Here is a tiny trained network, its code and every weight. The questions are about switching its units off for an input and a class, where a switched-off unit gives its printed mean instead of its output.

import numpy as np


def w(rows, s, z=0):
    codes = np.array(rows[::2]) - 128.0
    scale = np.full(codes.shape[1], s)
    scale[-1] = z or s
    return codes * scale


def f(y):
    return y / 2 * (1 + np.tanh(0.7978845608 * (y + 0.044715 * y**3)))


def log_softmax(a):
    a = a - a.max(-1, keepdims=True)
    return a - np.log(np.exp(a).sum(-1, keepdims=True))


def net(x, mask):
    res = np.array(x, float).reshape(1, 7) / 4 @ E
    y = f(res @ A[0][:, :-1].T + A[0][:, -1])
    res = res + np.where(mask, y, B[0][:, -1]) @ B[0][:, :-1]
    return log_softmax(res[-1] @ U[:, :-1].T + U[:, -1])


A, B = {}, {}
E = w([
[254,83,90,163,90,81],'x0',
[128,106,112,170,119,165],'x1',
[123,135,129,115,123,116],'x2',
[128,17,24,91,150,155],'x3',
[104,142,88,161,118,105],'x4',
[114,149,107,132,123,95],'x5',
[119,53,242,183,176,59],'x6',
],0.009)
A[0] = w([
[102,176,165,156,82,156,75],'neuron 0',
[141,103,179,151,138,64,145],'neuron 1',
[116,40,131,124,122,96,89],'neuron 2',
[80,89,73,94,158,128,177],'neuron 3',
[150,144,232,146,137,185,92],'neuron 4',
[106,99,163,123,138,144,48],'neuron 5',
[208,197,84,190,103,88,253],'neuron 6',
[175,102,72,116,123,93,205],'neuron 7',
[84,124,73,92,142,145,151],'neuron 8',
[106,156,153,92,96,167,137],'neuron 9',
[127,210,106,100,106,209,168],'neuron 10',
[101,193,177,195,84,146,181],'neuron 11',
[190,202,106,116,91,149,238],'neuron 12',
[159,80,151,163,4,81,233],'neuron 13',
[52,61,166,127,140,90,153],'neuron 14',
[162,108,109,112,90,124,43],'neuron 15',
[143,156,149,113,119,211,172],'neuron 16',
[34,155,112,67,160,117,178],'neuron 17',
[158,82,93,48,116,168,160],'neuron 18',
],0.012,0.0038)
B[0] = w([
[122,204,73,149,49,56,185],'neuron 0',
[187,201,166,160,161,27,224],'neuron 1',
[122,172,42,221,235,61,193],'neuron 2',
[57,34,191,174,141,203,225],'neuron 3',
[120,185,170,158,111,44,220],'neuron 4',
[89,119,27,206,177,30,145],'neuron 5',
[149,129,203,13,99,144,254],'neuron 6',
[203,77,104,14,180,149,224],'neuron 7',
[57,131,148,41,122,230,212],'neuron 8',
[65,215,40,75,79,129,177],'neuron 9',
[132,193,92,104,47,158,254],'neuron 10',
[124,183,142,217,44,61,244],'neuron 11',
[137,39,138,56,12,165,241],'neuron 12',
[210,162,151,85,188,108,237],'neuron 13',
[80,88,93,222,225,41,221],'neuron 14',
[162,119,71,71,167,133,155],'neuron 15',
[74,131,155,139,64,159,189],'neuron 16',
[2,155,148,166,88,203,232],'neuron 17',
[50,87,68,44,156,186,238],'neuron 18',
],0.0064,0.0083)
U = w([
[109,247,158,113,63,189,93],'0',
[80,122,161,107,121,245,217],'1',
[168,130,240,65,26,164,220],'2',
[152,111,73,51,159,197,2],'3',
[67,167,224,201,115,87,37],'4',
[42,93,132,149,218,104,226],'5',
[237,188,254,166,155,132,153],'6',
[213,46,62,137,184,70,2],'7',
],0.0089,0.0035)

Each question gives the input, the list of numbers given to net, and the class t.
The units are the neurons (one row each of A and B). Each row of codes is followed by its name. A weight is (code - 128) times the scale printed after its matrix; where a second scale follows, it is the last column's (A, B and U).
mask holds one flag per neuron, in row order. A switched-off neuron (its flag False) gives its mean, the last column of its row in B, instead of its output. The means were averaged over made-up inputs and are rounded, as every weight is.
A unit's drop is (log p(t) with every unit on - log p(t) with that unit switched off) / (log p(t) with every unit on - log p(t) with every unit switched off).
The circuit of an input: a set's keep is (log p(t) with only the set's units on - log p(t) with every unit switched off) / (log p(t) with every unit on - log p(t) with every unit switched off). Starting from the 12 units with the biggest drops (on a tie, the unit counted first), units are removed one at a time, each time the one whose removal leaves the highest keep (on an exact tie, the one counted first), for as long as the keep stays at least 0.8.
units of the circuit, in order: the units of the circuit, biggest drop first
most important unit: the unit with the biggest drop
k most important neurons: the k neurons with the biggest drops, biggest first
drop of u: that unit's drop, to one decimal
input [5,3,-7,2,7,-2,1], class 7: units of the circuit, in order : [neuron 8; neuron 17]
input [1,6,0,-7,5,-2,0], class 2: 4 most important neurons : [neuron 6; neuron 14; neuron 2; neuron 12]
input [0,-1,2,5,-3,3,-8], class 1: units of the circuit, in order : [neuron 3; neuron 8]
input [2,7,-2,-7,5,-5,-5], class 2: units of the circuit, in order : [neuron 12]
input [1,7,1,-2,7,3,8], class 6: units of the circuit, in order : [neuron 13; neuron 1]
input [-7,5,-5,-1,4,3,3], class 4: units of the circuit, in order : [neuron 11; neuron 18; neuron 7]
input [1,-8,2,-7,1,8,-2], class 2: 3 most important neurons : [neuron 12; neuron 6; neuron 2]
input [7,8,-4,7,3,5,0], class 3: units of the circuit, in order : [neuron 18; neuron 14]
input [6,4,7,1,3,5,7], class 7: units of the circuit, in order : [neuron 2; neuron 17]
input [1,3,-5,-5,-1,2,-4], class 2: units of the circuit, in order : [neuron 12; neuron 6]
input [-1,-7,-3,1,-1,4,1], class 5: units of the circuit, in order : [neuron 10; neuron 6]
input [1,2,2,-2,-6,1,7], class 6: 2 most important neurons : [neuron 1; neuron 17]
input [3,-5,7,0,3,-3,8], class 6: 3 most important neurons : [neuron 1; neuron 18; neuron 13]
input [7,2,7,-1,-8,8,8], class 6: units of the circuit, in order : [neuron 1]
input [6,4,-6,1,4,5,-3], class 3: 2 most important neurons : [neuron 7; neuron 11]
input [1,8,2,-4,-1,3,-5], class 2: 2 most important neurons : [neuron 12; neuron 6]
input [4,-6,-8,-6,4,8,3], class 6: drop of neuron 1 : 0.1
input [-1,6,-1,1,5,-5,2], class 5: drop of neuron 10 : 0.2
input [1,8,5,0,-3,8,-2], class 2: drop of neuron 14 : 0.2
input [-4,-3,-6,1,-7,-3,2], class 5: most important unit : neuron 11
